Here is a tiny trained network, its code and every weight. The questions are about switching its units off for an input and a class, where a switched-off unit gives its printed mean instead of its output.

import numpy as np


def w(rows, s, z=0):
    codes = np.array(rows[::2]) - 128.0
    scale = np.full(codes.shape[1], s)
    scale[-1] = z or s
    return codes * scale


def f(y):
    return np.maximum(y, 0)


def log_softmax(a):
    a = a - a.max(-1, keepdims=True)
    return a - np.log(np.exp(a).sum(-1, keepdims=True))


def net(x, mask):
    res = np.array(x, float).reshape(1, 6) / 4 @ E
    y = f(res @ A[0][:, :-1].T + A[0][:, -1])
    res = res + np.where(mask, y, B[0][:, -1]) @ B[0][:, :-1]
    return log_softmax(res[-1] @ U[:, :-1].T + U[:, -1])


A, B = {}, {}
E = w([
[230,3,204,140,80,84],'x0',
[20,78,112,142,72,71],'x1',
[93,119,254,113,198,72],'x2',
[128,128,127,127,128,129],'x3',
[111,145,183,13,62,218],'x4',
[125,122,135,138,133,132],'x5',
],0.0098)
A[0] = w([
[33,116,131,106,26,54,92],'neuron 1',
[243,172,158,136,216,209,71],'neuron 2',
[122,156,208,98,196,85,194],'neuron 3',
[226,53,149,150,69,118,89],'neuron 4',
[171,97,52,145,109,195,223],'neuron 5',
[68,211,96,150,181,180,46],'neuron 6',
[83,81,159,37,83,217,106],'neuron 7',
[178,166,144,100,171,135,156],'neuron 8',
[148,84,130,105,76,88,94],'neuron 9',
[145,99,44,193,212,45,117],'neuron 10',
[113,125,152,131,156,131,254],'neuron 11',
[72,170,94,178,112,173,138],'neuron 12',
],0.011,0.0061)
B[0] = w([
[91,106,110,226,105,189,232],'neuron 1',
[46,91,160,255,61,124,224],'neuron 2',
[182,75,65,84,167,223,236],'neuron 3',
[92,207,185,94,199,178,234],'neuron 4',
[138,80,57,67,136,181,226],'neuron 5',
[149,174,199,161,162,176,229],'neuron 6',
[186,186,143,129,103,27,244],'neuron 7',
[91,99,95,132,111,102,186],'neuron 8',
[102,148,141,150,175,202,180],'neuron 9',
[177,185,146,137,65,117,247],'neuron 10',
[188,64,79,40,45,129,198],'neuron 11',
[132,114,188,89,157,179,207],'neuron 12',
],0.0099,0.012)
U = w([
[67,164,210,128,249,196,39],'0',
[2,37,142,198,33,163,55],'1',
[153,54,39,70,131,210,127],'2',
[202,180,149,122,27,86,74],'3',
[117,90,114,104,100,178,250],'4',
[116,90,116,105,109,177,254],'5',
[91,100,44,79,179,85,117],'6',
],0.009,0.0077)

Each question gives the input, the list of numbers given to net, and the class t.
The units are the neurons (one row each of A and B). Each row of codes is followed by its name. A weight is (code - 128) times the scale printed after its matrix; where a second scale follows, it is the last column's (A, B and U).
mask holds one flag per neuron, in row order. A switched-off neuron (its flag False) gives its mean, the last column of its row in B, instead of its output. The means were averaged over made-up inputs and are rounded, as every weight is.
A unit's drop is (log p(t) with every unit on - log p(t) with that unit switched off) / (log p(t) with every unit on - log p(t) with every unit switched off).
The circuit of an input: a set's keep is (log p(t) with only the set's units on - log p(t) with every unit switched off) / (log p(t) with every unit on - log p(t) with every unit switched off). Starting from all 12 units, units are removed one at a time, each time the one whose removal leaves the highest keep (on an exact tie, the one counted first), for as long as the keep stays at least 0.8.
circuit, biggest first: the units of the circuit, biggest drop first
unit that matters most: the unit with the biggest drop
top k neurons: the k neurons with the biggest drops, biggest first
drop when u is switched off: that unit's drop, to one decimal
input [4,0,5,1,-2,-1], class 2: circuit, biggest first	neuron 3; neuron 2
input [-2,5,7,-2,1,-3], class 2: circuit, biggest first	neuron 3; neuron 11
input [-8,0,-6,-2,-4,6], class 0: unit that matters most	neuron 6
input [2,-5,8,3,7,-7], class 2: top 2 neurons	neuron 3; neuron 10
input [6,-5,-6,4,-6,6], class 0: top 2 neurons	neuron 4; neuron 11
input [6,-6,3,-1,8,2], class 3: top 2 neurons	neuron 7; neuron 1
input [-4,-6,-4,-2,-6,-2], class 1: top 2 neurons	neuron 2; neuron 7
input [2,-5,3,3,-6,-5], class 3: top 3 neurons	neuron 10; neuron 1; neuron 5
input [-2,7,8,-6,-5,-3], class 2: top 2 neurons	neuron 3; neuron 2
input [-6,-3,7,-2,-6,-3], class 2: top 4 neurons	neuron 3; neuron 11; neuron 4; neuron 7
input [-6,-2,8,6,0,0], class 2: top 3 neurons	neuron 3; neuron 11; neuron 4
input [-5,-7,3,-6,-3,3], class 1: top 2 neurons	neuron 2; neuron 4
input [8,2,-3,7,-7,-1], class 0: top 3 neurons	neuron 4; neuron 9; neuron 7
input [0,-1,-3,-2,-8,4], class 3: unit that matters most	neuron 10
input [-7,6,0,0,7,-7], class 0: top 2 neurons	neuron 6; neuron 12
input [-5,-8,-3,2,-8,3], class 1: top 2 neurons	neuron 2; neuron 7
input [-2,-1,3,6,-6,-1], class 3: top 2 neurons	neuron 10; neuron 5
input [-5,4,-3,1,-4,-1], class 0: drop when neuron 4 is switched off	-0.6
input [-7,-6,-7,3,0,7], class 0: drop when neuron 11 is switched off	0.3
input [-6,1,7,-4,7,1], class 2: circuit, biggest first	neuron 3
input [-3,-7,-2,0,-3,7], class 1: drop when neuron 2 is switched off	0.8
